Below are the code and all the weights of a small trained network. Each question names an input and a target symbol and asks about switching units off, where a switched-off unit gives its printed mean instead of its output.

import numpy as np


def w(rows, s, z=0):
    codes = np.array(rows[::2]) - 128.0
    scale = np.full(codes.shape[1], s)
    scale[-1] = z or s
    return codes * scale


def norm(h):
    return h / np.sqrt((h * h).mean(-1, keepdims=True) + 1e-5)


def f(y):
    return y / 2 * (1 + np.tanh(0.7978845608 * (y + 0.044715 * y**3)))


def softmax(a):
    e = np.exp(a - a.max(-1, keepdims=True))
    return e / e.sum(-1, keepdims=True)


def log_softmax(a):
    a = a - a.max(-1, keepdims=True)
    return a - np.log(np.exp(a).sum(-1, keepdims=True))


def net(x, mask):
    ids = ['ΓΘΛΞΦβεηπσ'.index(c) for c in x.split()]
    T = len(ids)
    res = E[ids] + P[:T]
    u = 0
    for l in range(2):
        r = norm(res)
        for j in range(2):
            rows = slice(2 * j, 2 * j + 2)
            q, k, v = (r @ M[l][rows].T for M in (Q, K, V))
            z = softmax(np.where(np.tri(T) > 0, q @ k.T / 2**0.5, -1e9)) @ v
            o = O[l][rows]
            res = res + np.where(mask[u + j], z, o[:, -1]) @ o[:, :-1]
        u += 2
        y = f(norm(res) @ A[l][:, :-1].T + A[l][:, -1])
        res = res + np.where(mask[u : u + 4], y, B[l][:, -1]) @ B[l][:, :-1]
        u += 4
    return log_softmax(norm(res)[-1] @ U[:, :-1].T + U[:, -1])


Q, K, V, O, A, B = {}, {}, {}, {}, {}, {}
E = w([
[2,188,152],'Γ',
[144,146,131],'Θ',
[134,122,99],'Λ',
[133,139,127],'Ξ',
[145,75,77],'Φ',
[146,135,128],'β',
[112,127,84],'ε',
[182,65,135],'η',
[135,73,102],'π',
[112,189,43],'σ',
],0.008)
P = w([
[91,210,138],'0',
[104,3,91],'1',
[93,58,52],'2',
[182,111,92],'3',
[180,103,91],'4',
[158,37,123],'5',
[113,80,95],'6',
[142,111,80],'7',
],0.0045)
Q[0] = w([
[148,97,1],'L0H0',
[63,243,160],'L0H0',
[5,131,215],'L0H1',
[155,119,56],'L0H1',
],0.0091)
K[0] = w([
[10,145,103],'L0H0',
[161,190,68],'L0H0',
[106,152,186],'L0H1',
[97,101,85],'L0H1',
],0.012)
V[0] = w([
[1,207,228],'L0H0',
[176,109,92],'L0H0',
[143,232,216],'L0H1',
[241,195,167],'L0H1',
],0.0066)
O[0] = w([
[63,13,253,85],'L0H0',
[130,156,98,143],'L0H0',
[61,255,158,1],'L0H1',
[179,166,222,56],'L0H1',
],0.005,0.0059)
A[0] = w([
[203,2,204,252],'L0N0',
[101,146,234,44],'L0N1',
[131,87,126,119],'L0N2',
[141,24,186,2],'L0N3',
],0.009,0.00063)
B[0] = w([
[2,161,97,251],'L0N0',
[170,63,116,115],'L0N1',
[180,143,131,184],'L0N2',
[67,198,97,173],'L0N3',
],0.0094,0.0024)
Q[1] = w([
[75,98,253],'L1H0',
[178,142,235],'L1H0',
[101,16,53],'L1H1',
[228,88,65],'L1H1',
],0.013)
K[1] = w([
[143,33,64],'L1H0',
[250,70,38],'L1H0',
[88,96,221],'L1H1',
[99,214,214],'L1H1',
],0.013)
V[1] = w([
[4,116,181],'L1H0',
[198,39,121],'L1H0',
[71,68,19],'L1H1',
[73,221,130],'L1H1',
],0.018)
O[1] = w([
[48,81,187,218],'L1H0',
[121,225,65,8],'L1H0',
[69,43,65,172],'L1H1',
[252,104,109,206],'L1H1',
],0.014,0.011)
A[1] = w([
[169,190,182,23],'L1N0',
[136,139,229,78],'L1N1',
[39,254,135,27],'L1N2',
[152,216,153,2],'L1N3',
],0.0096,0.00089)
B[1] = w([
[172,130,191,135],'L1N0',
[164,80,61,165],'L1N1',
[172,101,253,252],'L1N2',
[120,124,181,164],'L1N3',
],0.013,0.0023)
U = w([
[84,129,59,33],'Γ',
[102,122,131,3],'Θ',
[202,1,134,189],'Λ',
[251,212,78,157],'Ξ',
[146,171,210,86],'Φ',
[92,142,177,52],'β',
[13,76,113,179],'ε',
[109,167,5,149],'η',
[14,205,140,235],'π',
[148,167,195,69],'σ',
],0.01,0.0046)

Each question gives the input, a string of symbols that net reads in full, and the target symbol t.
The units are the heads (2 rows each of Q, K, V and O) and the neurons (one row each of A and B). Each row of codes is followed by its name. A weight is (code - 128) times the scale printed after its matrix; where a second scale follows, it is the last column's (O, A, B and U).
mask holds one flag per unit, layer by layer, with each layer's heads first. A switched-off unit (its flag False) gives its mean, the last column of its rows in O or B, instead of its output. The means were averaged over made-up inputs and are rounded, as every weight is.
A unit's drop is (log p(t) with every unit on - log p(t) with that unit switched off) / (log p(t) with every unit on - log p(t) with every unit switched off).
The circuit of an input: a set's keep is (log p(t) with only the set's units on - log p(t) with every unit switched off) / (log p(t) with every unit on - log p(t) with every unit switched off). Starting from all 12 units, units are removed one at a time, each time the one whose removal leaves the highest keep (on an exact tie, the one counted first), for as long as the keep stays at least 0.8.
circuit, biggest first: the units of the circuit, biggest drop first
most important unit: the unit with the biggest drop
top k neurons: the k neurons with the biggest drops, biggest first
which heads matter: for each layer, one digit per head in row order, 1 if its drop is at least 0.15 and else 0, layers parted by /
drop of u: that unit's drop, to one decimal
input ε Θ σ ε σ σ, target ε: which heads matter => 11 / 00
input Φ Ξ η σ Φ σ Φ β, target η: which heads matter => 10 / 11
input Φ Φ Λ, target η: circuit, biggest first => [L1H0, L0H0, L1H1]
input Φ σ σ ε, target η: circuit, biggest first => [L1H0, L1H1, L0N0]
input η Λ η π, target Ξ: circuit, biggest first => [L1H0, L0H1, L1H1]
input Λ η Φ Γ η η Θ, target ε: circuit, biggest first => [L0H0, L1H1]
input η σ Θ Λ σ Φ β, target Ξ: which heads matter => 11 / 10
input Λ σ β σ σ ε β Φ, target π: most important unit => L0H0
input η η Φ, target Ξ: circuit, biggest first => [L1H0, L0H1, L1H1]
input ε η Φ η σ Φ, target ε: top 2 neurons => [L0N0, L0N1]
input Γ Φ Λ η η Θ β σ, target ε: which heads matter => 10 / 10
input Λ η σ β σ σ Φ Λ, target π: top 2 neurons => [L0N1, L0N0]
input ε Λ ε σ β ε π, target ε: top 3 neurons => [L0N0, L0N1, L0N3]
input Φ Φ β π σ σ Λ η, target η: most important unit => L1H0
input Γ ε ε Λ π, target ε: which heads matter => 10 / 00
input ε σ ε σ σ σ η Θ, target ε: top 3 neurons => [L0N0, L0N1, L0N3]
input Λ σ π, target π: top 2 neurons => [L0N1, L0N0]
input Φ η Λ, target η: drop of L0H0 => 0.6
input η η η ε σ η Λ, target Ξ: drop of L1H0 => 0.4
input η Ξ σ σ σ Ξ Ξ, target Ξ: drop of L0N2 => 0.0
input Γ η Φ Φ σ Ξ, target ε: most important unit => L0N0
